(in the rows, 128 means zero)
Here are made-up elements, facts about them, and rows of numbers that follow some of those facts. Name the element behind each unnamed row.

Named rows:
klubre: [118  92 156 129 164 154 137  44 198 114 119 131 125  95 126 154 142 112
 165 193 128 136  81 110 109 114 142 107  98 146 107 117  70 112 117 137]
gelipas: [111 123 133 133 131 133 121 115 144 123 140 136 146 144 128 133 122 132
 129 143 135 130 130 113 108 144 140 120 164  99 121 119 132 130 120 114]
skeguve: [120 140 134 121 143 140 129 126 110 119 115 147 122 120 117 125 122 145
 137 115 142 128 144 111  99 142 159 127 163 111 124 127 155 119 134 119]
drelo: [108 119 139 138 150 128 118 118 150 101 139 110 156 117 173 110 138 102
  95 143 147 116 128 133 137 128  42 100 121 129  46  82  98 116  96 142]
flitrus: [127 115 143 148 172 145  90  94 127 103 136  99 152 143 101 139 170 105
 127 159 122 118  90 115 162 125  68 103 153 115 146 114  94 164 100 132]
lugos: [104 124 118 139 104 111 139 162 129 146 140 163 136 141 146 113  74 138
  95 124 149 143 181 155  98 145 122 131 134 133  80 123 152 100 146 107]
gedreplis: [130 144 135 144 154 154 119  95 126 138 121 133  91 142  89 137 115 114
 128 134 130 117  82 128 148  94 114 111  82 166 136 123 119 116 136 117]
vomir: [128 136 106 112 130 145 113 145 133 137 120 135 119 115 125 111 185 146
 161 115 131 141 141 110 135 143 212 150 141 108 146 157 130 155 126 158]
rabrel: [120 161 121 122 132 124 116 163  72 140 127 148 117 131 152  88  95 117
 104  87 125 146 141 138 116 120  66 143 101 156  87 130 165 125 132 135]
draba: [116 138 119 137 116 123 111 150  84 148 141 114 145 163 121 122 100 130
  94 124 115 128 143 136 140 138 100 144 133 130 171 134 171 135 129 103]
klubruguk: [146 123 131  85  87 102 156 145 145 103 146 130 159  97 154 127 136 141
 142 160 114 134 155 116 113 142 144 134 155  89 126 141  94 128 106 128]
taflu: [145 144 118 123 121 102 154 181 131 122 125 145 125 113 161 103 133 115
  98 106 145  98 152 153 162 126 103 117 114 120  65  96 106 115 120 150]
briklom: [125 123 166 108 148 103 149 137 129  99 116 151 135 110 149 124 130 130
 122 149 118 120 161 113  99 145 135 151 123 104 153 128 121 110 117 150]
lubik: [116 133 121 153 113 133 105 151  98 148 139 120 141 166 106 135 111 135
 105 121 119 134 130 151 145 135 129 135 130 134 159 132 151 133 140 101]
sasok: [116 127 117 152  94 122 115 134 111 124 136 129 126 130 166 119 118 102
  91  97 109 154 126 122 105 100   4 128 156 164 101 101 195 118 146 124]
radum: [143 125 112 113 115 109 142 181 125 141 119 162 114  91 166 103 118 134
 119  99 134 137 163 149 109 134 138 134 123 141  73 159 116 134 143 149]
luzo: [148 107 145 121 140 120 129 113 162  95 133 125 153 101 142 139 184 118
 150 185 119 119 118 119 154 129 129 106 152  87 142 131  46 158  99 154]
skevur: [129 142 131 142 150 153 104 126  69 126 116 112 125 144  95 137 140 140
 130  97 122 115 129 114 141 139 127 123 145 127 167 148 171 168 133 118]
setrifal: [111 121 154 136 162 124 134 134 128 112 114 146 146 120 141 118 138 128
 118 138 132 116 154 123 120 144 130 143 143 112 142 127 118 126 122 152]
gronol: [153 124  99 132 115 131 112 136 114 128 147 106 135 133 116 125 137 118
 117 132 121 135 110 143 153 124  97 113 152 116 137 138 110 161 119 124]
grogru: [112 143 120 134 135 124 115 157  76 137 124 145 115 136 142  99  93 126
 100  74 127 133 150 144 109 125  74 129 119 156  82 141 174 144 137 125]

Facts:
{besastal,biflom,brameste,dopi,drafi,duklo,fabo,flufam,fuskenel,gelipas,grake,gronol,klubruguk,liklidruk,losadrol,nezagas,plibril,radema,rista,sasok,stastak,stobi,tosel,tritifu,voro,ziridu} β 214
{bregu,briklom,brupim,ditroflir,droklur,drotas,flaklum,flebas,flokle,galekla,gedreplis,laplam,letrin,lonem,lugar,memazel,mezes,nido,nopla,nugre,rabir,risu,seral,setrifal,skadradrim,skonen,stonuk,taflu,tekol,timo,tranurok,trave,vozim,zazer,zubi} β 19
{breklor,broplipak,donun,doplol,draba,dukler,fefluplor,ferer,fulu,gople,grasun,grupom,kovivor,lofik,lubik,lugos,plisi,pludronus,ranizos,robra,ruska,segru,skoplur,stebok,tetri,toler,tremefle,triflagrir,tuto,vugi,zeskin,zofluk,zogon} β 736
{briskeskol,drelo,droniske,fitra,flitrus,gadru,gredren,grikon,grotru,klidrudok,klubre,ledris,loste,luzo,miklu,noklu,plibek,skiflol,stureba,vadror} β 478
{bura,davok,drostok,filon,gotoluk,grebadem,grogru,kabres,katen,klaklem,kleneklok,klibram,klosten,limevil,melil,mogin,piplo,plizosti,puvus,rabrel,radum,raka,ranas,regam,retras,silur,skeguve,skevur,skotem,stugrik,suflidus,trikleges,vomir,zana,zoden,zustak} β 885
brameste γ [zustak,biflom,tetri]
bregu γ [melil,stonuk,drelo]
broplipak γ [tritifu,silur,klubre,zeskin,draba]
davok γ [noklu,fuskenel,suflidus]
ditroflir γ [ranizos,risu,pludronus,laplam]
dopi γ [ledris,kovivor,besastal,grebadem,kleneklok]
fefluplor γ [dukler,flebas,nopla]
filon γ [rabrel,rista,seral,plibek,laplam,regam]
fulu γ [sasok,biflom,losadrol,zubi]
gadru γ [setrifal,grebadem,zogon,lugos,doplol]
gotoluk γ [ziridu,liklidruk,pludronus,draba]
grake γ [biflom,rista]
gredren γ [lonem,melil]
grikon γ [stobi,klosten,dukler,toler]
gronol γ [tranurok,mezes,grebadem]
grotru γ [seral,draba]
grupom γ [drostok,donun,silur,skeguve,grebadem]
kabres γ [fabo,gelipas,klubre]
klubruguk γ [retras,brupim]
letrin γ [skotem,klaklem,lofik]
limevil γ [donun,ruska,ledris,melil]
luzo γ [stugrik,kovivor]
memazel γ [retras,flufam,briklom,laplam]
miklu γ [mogin,vugi,ranas,loste]
nezagas γ [drostok,skevur,droniske,zogon,plibek]
nugre γ [gelipas,melil,breklor,flitrus,bura]
piplo γ [flitrus]
plisi γ [besastal,loste]
puvus γ [gople,flebas,flokle]
rabir γ [tritifu,gedreplis,nido]
radema γ [ruska,katen,stobi]
radum γ [ruska,klidrudok,zogon]
raka γ [ferer,flitrus,fitra]
robra γ [melil,grebadem,grogru,skoplur]
segru γ [donun,skeguve,lubik]
skonen γ [skotem,seral,besastal,fuskenel,risu,tosel]
stebok γ [lugar,trikleges,drafi,skevur,bura]
stureba γ [melil,skiflol]
taflu γ [donun,plizosti,lonem,vugi,duklo,plibek]
tekol γ [stobi,fabo,klidrudok,flaklum]
trave γ [galekla,skevur,timo,droklur]
tremefle γ [klibram,stastak,lugos,fitra]
triflagrir γ [vugi,zazer]
tuto γ [flokle]
vomir γ [klosten]
voro γ [lofik]
vozim γ [skotem]
zana γ [briskeskol,drotas]
zoden γ [skotem,seral,plibril,drotas]
zofluk γ [rabrel,skadradrim,suflidus,flokle]
[besastal,bregu,broplipak,davok,ditroflir,doplol,fabo,flokle,fuskenel,gedreplis,gotoluk,gredren,grupom,kleneklok,klubre,laplam,mezes,nezagas,plibril,pludronus,puvus,segru,stebok,stureba,timo,toler,tranurok,tritifu,tuto,vozim,vugi,zeskin,ziridu,zubi] τ 45
[biflom,briklom,draba,duklo,gadru,grake,grikon,klosten,klubruguk,kovivor,memazel,miklu,nopla,plibek,plisi,retras,robra,setrifal,skoplur,stastak,stonuk,suflidus,trave,triflagrir,zoden,zofluk] τ 426
[brameste,fefluplor,ferer,filon,fulu,galekla,gelipas,grasun,gronol,kabres,klaklem,limevil,lonem,losadrol,lubik,lugar,mogin,noklu,piplo,plizosti,rabir,radema,ranas,regam,seral,skeguve,skiflol,tekol,tetri,vadror,voro] τ 260
[breklor,briskeskol,brupim,donun,dopi,drelo,droklur,grebadem,grogru,grotru,klibram,ledris,letrin,lofik,loste,lugos,melil,nido,nugre,rabrel,radum,rista,sasok,skadradrim,stobi,taflu,tosel,zana,zazer,zustak] τ 671
[bura,drafi,droniske,drostok,drotas,dukler,fitra,flaklum,flebas,flitrus,flufam,gople,katen,klidrudok,liklidruk,luzo,raka,ranizos,risu,ruska,silur,skevur,skonen,skotem,stugrik,tremefle,trikleges,vomir,zogon] τ 964
{besastal,brameste,donun,dukler,fitra,flokle,fulu,gelipas,klibram,liklidruk,lugos,melil,mezes,noklu,skeguve,toler} ζ e
{biflom,briskeskol,bura,drelo,gotoluk,grake,grikon,grupom,losadrol,nezagas,piplo,regam,retras,segru,skiflol,skoplur,stastak,taflu,timo} ζ d
{bregu,briklom,broplipak,fefluplor,ferer,gople,klidrudok,klubre,kovivor,ledris,loste,lugar,plibril,pludronus,rista,robra,ruska,seral,skonen,skotem,suflidus,zubi} ζ c
{breklor,davok,dopi,doplol,draba,drafi,droklur,droniske,drostok,fabo,filon,flaklum,flitrus,flufam,gadru,gedreplis,grasun,gredren,grogru,gronol,grotru,kabres,katen,klaklem,klosten,laplam,letrin,limevil,lofik,lonem,lubik,mogin,nopla,rabir,rabrel,radema,ranizos,risu,sasok,silur,skadradrim,skevur,stebok,stobi,stugrik,tekol,tosel,trave,trikleges,tritifu,tuto,vadror,zana,zazer,zeskin,ziridu,zofluk,zogon} ζ a
{brupim,ditroflir,drotas,duklo,flebas,fuskenel,galekla,kleneklok,luzo,memazel,nido,plibek,puvus,radum,raka,ranas,setrifal,stonuk,stureba,tetri,tranurok,tremefle,triflagrir,vomir,voro,vugi,zoden,zustak} ζ b
{grebadem,klubruguk,miklu,nugre,plisi,plizosti,vozim} ζ f

Rows to name:
No name comes twice in this set of rows, the named rows included.
[119 119 136 118 146 153 155  79 142 152 105 131  95 105 115 148 107 144
 161 115 137 128 111 121  98 123 182 126 101 164 113 156 142 116 153 127]	kleneklok
[116 134 134 148 154 151 143  84 152 135 113 116  97 135  97 143 109 124
 138 106 149  96  91 122 149 116 156 107  94 155 109 107 127 102 135 129]	timo
[ 88 127 131 137 140 119 119 135 117 122 139  86 162 136 131 128 137 132
 107 116 142 104 146 121 138 148 111 119 167 111 114 111 140 133 117 121]	stastak
[162 137 120  93 110 110 156 158 100 116 119 141 132  96 148 113 139 145
 135 112 127 137 161 125 114 146 151 139 130 107 140 163 125 149 119 149]	zoden
[166 152 114 111 123 103 131 187  97 117 135 151 117 124 152  94  99  96
 100 117 115 128 125 164 149 112  56 123  82 137  94 126  91 130 127 133]	letrin
[114 131 145 115 157 133 123 102 155  99 137 119 148 129 136 129 143 111
 140 181 130 133 106 100 115 127  95 119 135  98 115  87  83 117  81 126]	noklu
[142 125 155 120 152 122 144 112 128 114 119 129 131 122 124 142 141 133
 138 147 119  99 139 108 131 134 155 142 117 101 171 141 119 129 118 136]	drotas
[114 110 106 116  87 107 121 160 166 147 136 142 130 127 136 120 151 143
 141 151 129 160 157 143 124 139 213 162 131 109 146 142 131 115 133 131]	fefluplor
[158 123 124 135 144 117 103 147 121  96 142 115 153 133 132 111 178 101
 118 158 118 125 104 143 169 123  50 103 156 106 128 110  63 171  98 153]	gadru
[106 104 164 126 160 117 132 107 148  94 125 132 167 110 154 139 164 119
 123 183 121 131 130 112 117 139  88 128 140  96 120 112  74 138  97 154]	plibek
[108 141 134 134 148 153 123 126  96 126 122  93 131 131 102 132 138 154
 131  87 148  93 137 112 142 150 170 124 156 113 146 124 165 137 126 126]	bura
[ 95 138 122 136 116 137  99 147 150 149 143 131 145 164 106 142 148 149
 134 141 131 147 146 111 110 145 196 160 155  95 170 111 152 105 118 110]	dukler
[146 125  92 147  87 143 129 120 140 161 137 121 104 157  82 139 103 131
 127 117 129 131  97 163 165 107 155 107 102 170 142 145 118 132 165 100]	stebok
[113 138 119 129  96 111 129 173  93 152 145 118 134 146 149 105  62 117
  81 112 122 142 142 153 129 130  66 140  80 147 123 123 164 115 126 102]	lofik
[114 157 120 127 151 144  83 153  78 139 122 120 125 153 120  94 154 131
 124  99 132 145 140 125 131 138 115 152 130 121 139 140 177 151 132 131]	klosten

Now the same elements, written a new way:
Known rows:
dukler: [ 66 128 156 154 155 139 196  80  92 120 120 156 119 111 176  99 168 198
 190 175 184 172 182 123 145  97 166 154 120 144 104  86 104 124 134 103
  88 108 151  88 163 115  78]
grogru: [168 150 142 113  99 143  79 138 159 162 112 119 128 156  99 167 152  84
  85  98 101 107  97 147 111 152  98  64 129 114 155 154 105  85 124 125
 172 178 125 170  85 170 143]
gronol: [ 99 147 184 126 107 180 131  96 178 141 140 173 143 161 139 122 149 112
 109  99 142 149 152 130 128 135 125 109  86 104 136 142 101 112 106 121
 126 118 133 148 145 127 121]
grebadem: [175 147 135 101 104 140  74 132 152 155 122 122 132 155  99 165 155  94
  86 103 102 123  99 148 123 161  90  67 126 113 162 158 102  90 122 124
 174 177 131 175  83 169 138]
tranurok: [180 102  51 114 131 110  90 170 122  88 154  96 128  95 114 123  45 115
 120 167  63  97 120 122 125 103 107 135 128 133 144 117 195 181 129 137
 138 104 112 124 137 114 154]
briskeskol: [138 145 163  98 135 123  86 119 169 137 123 120 135 139  95 162 173 114
  94  77 155 125 117 136  98 191 102  77 137 119 137 173 101  76 135 143
 165 155 124 177 100 163 143]
zana: [170 155 158 115 114 125  77 135 146 169 119 132 114 168  90 157 142  81
  81  71 110 104  93 148 111 153 105  69 132 113 151 161 105  78 121 139
 174 165 112 156  97 146 152]
tuto: [ 90 139 175 126 179 173 158  93 132 163 120 191 111 106 157 109 131 211
 181 178 116 128 209 124 161 146 144 142 107 161 126 124 151 154 139  74
 107  56 118 102 207 102 152]
flokle: [196 102  45 103 151 110 112 180 100 105 137 127  87  83  90 120  77 128
 121 168  93 115 129 147 124  84 116 130 133 141 125 147 185 144 144 102
 122 110 112 118 107  94 143]
memazel: [147 121  95 151 129  51 110 171  67 122 110  58 122 135 112 131  84  98
 124 121 116  96  64  97 139 101 140 148 188 141 124 103 150 150 125 174
 136 143 116  97 105 127 136]
suflidus: [146 101  88 141 129  75 144 169  75 117 109  63 116 121 112 125 124 124
 139 103 141 130  88 122 124 111 140 146 184 123 116 124 129 148 133 164
 118 168 123  98 119 143 138]
miklu: [115 120 115 145 107 103 150 152  90 147  95  98  96 151 126 127 128 147
 142 106 124 128  93 117 175 113 136 153 174 105 122 130 126 151 113 152
 103 137 132  98 120 152 125]
mogin: [173 141 118 117 103 141  97 143 150 114 150 139 135 144 127 136 125  82
  84 117 132 130 109 152 113 109 114 109 112 108 140 142 102 106 118 142
 146 155 126 154 100 114 115]
fuskenel: [121 111 126 111 142 154 131 117 154 115 147 127 148 119 141  96 105 162
 165 131 113 160 181  98 133 150 145 150 107 138 128 146 175 189 127 114
 113  80 114 114 204 116 185]
flaklum: [164 104  49 151 107  90 136 165  65  97 139  98 109 113 124 110  89  96
 123 157 135 139  86 138 138  50 131 157 154 131 106  90 131 145 111 150
  97 160 136 102  96 100  77]
skeguve: [163 126 111 103 102 138 111 139 151 102 155 144 129 132 111 141 134  94
  79 122 142 130 109 156  95 105 102 101 117 104 136 151 109  94 128 122
 146 146 138 158  80 120 103]
fulu: [ 67 174 224 131 159 170 150  57 173 148 126 215 134 141 162 140 174 149
 137 140 157 126 179 140 115 153 136 122  85 154 127 131 104  69 135  94
 134  85 135 134 139 100 116]
biflom: [ 75 110 122 138 144 102 173 115 100 123  87  90 139 122 122 116 167 160
 174 101 169 167 130 103 137 165 154 168 152 127 101 140 125 129 143 133
  96 125 143 109 134 163 143]
radema: [101 149 177 130 118 176 117 103 177 155 147 176 139 151 128 126 155 116
 116  90 144 153 158 135 129 131 129 101  81 102 122 142  98 107  97 122
 128 130 135 137 143 123 108]
flebas: [164 113  60 156 122  66 114 154  61  80 155  73 138 104 136 107  75  92
 138 151 142 141  97 112 117  67 139 162 154 137 106  83 139 155 116 174
 118 169 135  93 119  90  89]
trikleges: [144 105  58 149  89 104 156 157  89  94 131 102 127 124 137 109 100 105
 132 139 145 136  92 136 125  66 137 178 141 114 116 115 130 146 120 149
  92 154 142  89 100 100  91]

Rows to name:
No name comes twice in this set of rows, the named rows included.
[118 100 114  96 140 172 165 127 149 119 128 151 111 118 119 102 137 181
 150 140 120 171 172 126 145 127 140 145 113 117 130 164 165 163 146  90
 103  71 111 119 174 126 164]	besastal
[ 71 131 171 155 143 140 198  78  97 121 113 158 132 140 188  96 157 194
 184 176 177 158 170 117 155 113 169 187 134 156 121  89  99 138 137 114
  91  91 132  99 167 102  98]	ranizos
[120  97  83 135 100 114 181 137  90  89 131 112 121 123 133 110 134 128
 141 139 159 156 112 139 125  70 144 171 139 101 100 117 126 138 129 130
  93 136 152  96 105 111  87]	fitra
[185  96  48 102 133 125 123 180 112 103 134 124  90  87  97 118  77 130
 110 176  82 106 114 145 133  81 109 123 138 128 133 136 191 155 147  98
 123  92 119 124 103 106 138]	mezes
[161 140 127 117  98 122  81 129 157  94 163 113 155 135 125 131  96  74
  92 111 128 128 115 132  89 130 112 110 106 119 142 135 117 120 109 154
 163 160 124 157 110 113 132]	ranas
[184 150 136 115 122 136  75 137 141 165 124 128 127 155  93 155 155  80
  86  82 115 113 100 146 109 157 111  70 137 123 159 164 100  74 131 123
 170 182 115 156  97 148 157]	rabrel
[171 115  81 124 139  96  85 175 114  97 151 109 112 101 109 118  35 109
 117 149  77  83 117 114 124 101 120 149 142 147 133 131 195 175 126 148
 130  92 100 116 144  82 165]	ditroflir
[142 158 183 117 128 142  92 128 160 176 115 146 125 172  99 153 159  98
  90  69 119 111 107 140 120 164 106  73 134 109 157 161  97  84 120 129
 172 146 108 158 108 159 161]	grotru
[164 112  84 128 135 107  94 167 120 118 162 109 121  94 110 116  46 116
 141 121  87 104 137 115 122 115 116 136 128 121 118 144 183 178 109 134
 128 104 115  97 149  91 163]	puvus
[ 82 105 127 109 148 154 143 131 160 114 135 150 114  95 117 117 109 161
 154 123 107 131 171 116 140 153 119 151  95 112  99 162 182 164 127 118
  98  51 144 120 169 128 155]	nezagas
[ 61 122 169 152 143 148 191  79 107 114 120 137 147 118 196  99 154 191
 182 172 172 154 174 111 142 120 166 163 120 150 109  62 107 142 142 125
  90 110 146 110 177 128  84]	ruska

